Here is a tiny trained network, its code and every weight. The questions are about switching its units off for an input and a class, where a switched-off unit gives its printed mean instead of its output.

import numpy as np


def w(rows, s, z=0):
    codes = np.array(rows[::2]) - 128.0
    scale = np.full(codes.shape[1], s)
    scale[-1] = z or s
    return codes * scale


def f(y):
    return y / 2 * (1 + np.tanh(0.7978845608 * (y + 0.044715 * y**3)))


def log_softmax(a):
    a = a - a.max(-1, keepdims=True)
    return a - np.log(np.exp(a).sum(-1, keepdims=True))


def net(x, mask):
    res = np.array(x, float).reshape(1, 3) / 4 @ E
    y = f(res @ A[0][:, :-1].T + A[0][:, -1])
    res = res + np.where(mask, y, B[0][:, -1]) @ B[0][:, :-1]
    return log_softmax(res[-1] @ U[:, :-1].T + U[:, -1])


A, B = {}, {}
E = w([
[23,135,127,49,214],'x0',
[219,183,24,100,250],'x1',
[52,107,47,200,116],'x2',
],0.012)
A[0] = w([
[79,127,80,194,136,103],'neuron 0',
[177,93,96,144,37,101],'neuron 1',
[8,130,180,140,177,131],'neuron 2',
[161,159,94,141,136,246],'neuron 3',
[88,93,108,41,113,142],'neuron 4',
[80,144,61,188,119,136],'neuron 5',
[164,208,87,152,222,110],'neuron 6',
[181,147,220,67,143,146],'neuron 7',
[151,174,97,185,188,88],'neuron 8',
[238,83,106,185,66,112],'neuron 9',
[68,121,177,161,91,90],'neuron 10',
[175,141,77,177,158,102],'neuron 11',
[126,87,165,132,59,87],'neuron 12',
],0.012)
B[0] = w([
[199,81,67,38,118,192],'neuron 0',
[97,159,141,98,197,193],'neuron 1',
[92,167,130,107,123,253],'neuron 2',
[47,125,145,181,63,243],'neuron 3',
[109,181,121,145,170,193],'neuron 4',
[144,115,77,84,80,213],'neuron 5',
[120,163,187,133,95,254],'neuron 6',
[138,118,3,106,57,217],'neuron 7',
[185,199,176,126,85,187],'neuron 8',
[94,174,89,99,194,236],'neuron 9',
[166,165,184,132,80,212],'neuron 10',
[121,164,149,87,109,191],'neuron 11',
[116,138,175,111,105,193],'neuron 12',
],0.012,0.013)
U = w([
[132,188,243,125,42,99],'0',
[162,111,44,53,56,124],'1',
[42,213,135,90,229,137],'2',
[14,106,130,237,68,246],'3',
[154,31,143,160,205,89],'4',
[125,11,141,142,201,81],'5',
[157,77,155,113,172,89],'6',
[164,112,156,189,137,89],'7',
],0.011,0.013)

Each question gives the input, the list of numbers given to net, and the class t.
The units are the neurons (one row each of A and B). Each row of codes is followed by its name. A weight is (code - 128) times the scale printed after its matrix; where a second scale follows, it is the last column's (A, B and U).
mask holds one flag per neuron, in row order. A switched-off neuron (its flag False) gives its mean, the last column of its row in B, instead of its output. The means were averaged over made-up inputs and are rounded, as every weight is.
A unit's drop is (log p(t) with every unit on - log p(t) with that unit switched off) / (log p(t) with every unit on - log p(t) with every unit switched off).
The circuit of an input: a set's keep is (log p(t) with only the set's units on - log p(t) with every unit switched off) / (log p(t) with every unit on - log p(t) with every unit switched off). Starting from the 12 units with the biggest drops (on a tie, the unit counted first), units are removed one at a time, each time the one whose removal leaves the highest keep (on an exact tie, the one counted first), for as long as the keep stays at least 0.8.
units of the circuit, in order: the units of the circuit, biggest drop first
unit that matters most: the unit with the biggest drop
k most important neurons: the k neurons with the biggest drops, biggest first
drop when u is switched off: that unit's drop, to one decimal
input [-6,7,2], class 0: unit that matters most	neuron 8
input [-1,-6,6], class 0: 4 most important neurons	(neuron 10; neuron 7; neuron 12; neuron 9)
input [-5,-4,-4], class 2: units of the circuit, in order	(neuron 9; neuron 1)
input [-1,-3,0], class 3: 4 most important neurons	(neuron 8; neuron 6; neuron 11; neuron 0)
input [3,0,-1], class 3: units of the circuit, in order	(neuron 9; neuron 0; neuron 8)
input [-7,-5,-2], class 2: 2 most important neurons	(neuron 9; neuron 1)
input [-8,7,-3], class 2: 3 most important neurons	(neuron 9; neuron 1; neuron 10)
input [-1,-6,8], class 1: 2 most important neurons	(neuron 0; neuron 5)
input [-4,-8,8], class 0: 4 most important neurons	(neuron 10; neuron 12; neuron 7; neuron 1)
input [6,0,6], class 1: 4 most important neurons	(neuron 0; neuron 5; neuron 9; neuron 1)
input [0,3,2], class 3: 2 most important neurons	(neuron 10; neuron 3)
input [-8,-1,5], class 2: 2 most important neurons	(neuron 9; neuron 1)
input [7,-5,4], class 2: 3 most important neurons	(neuron 4; neuron 2; neuron 3)
input [5,-4,3], class 2: units of the circuit, in order	(neuron 3)
input [4,-6,-7], class 1: 4 most important neurons	(neuron 7; neuron 6; neuron 3; neuron 8)
input [1,6,-6], class 0: drop when neuron 6 is switched off	1.5
input [-3,0,-4], class 1: drop when neuron 7 is switched off	0.5
input [-8,5,-6], class 2: drop when neuron 9 is switched off	1.3
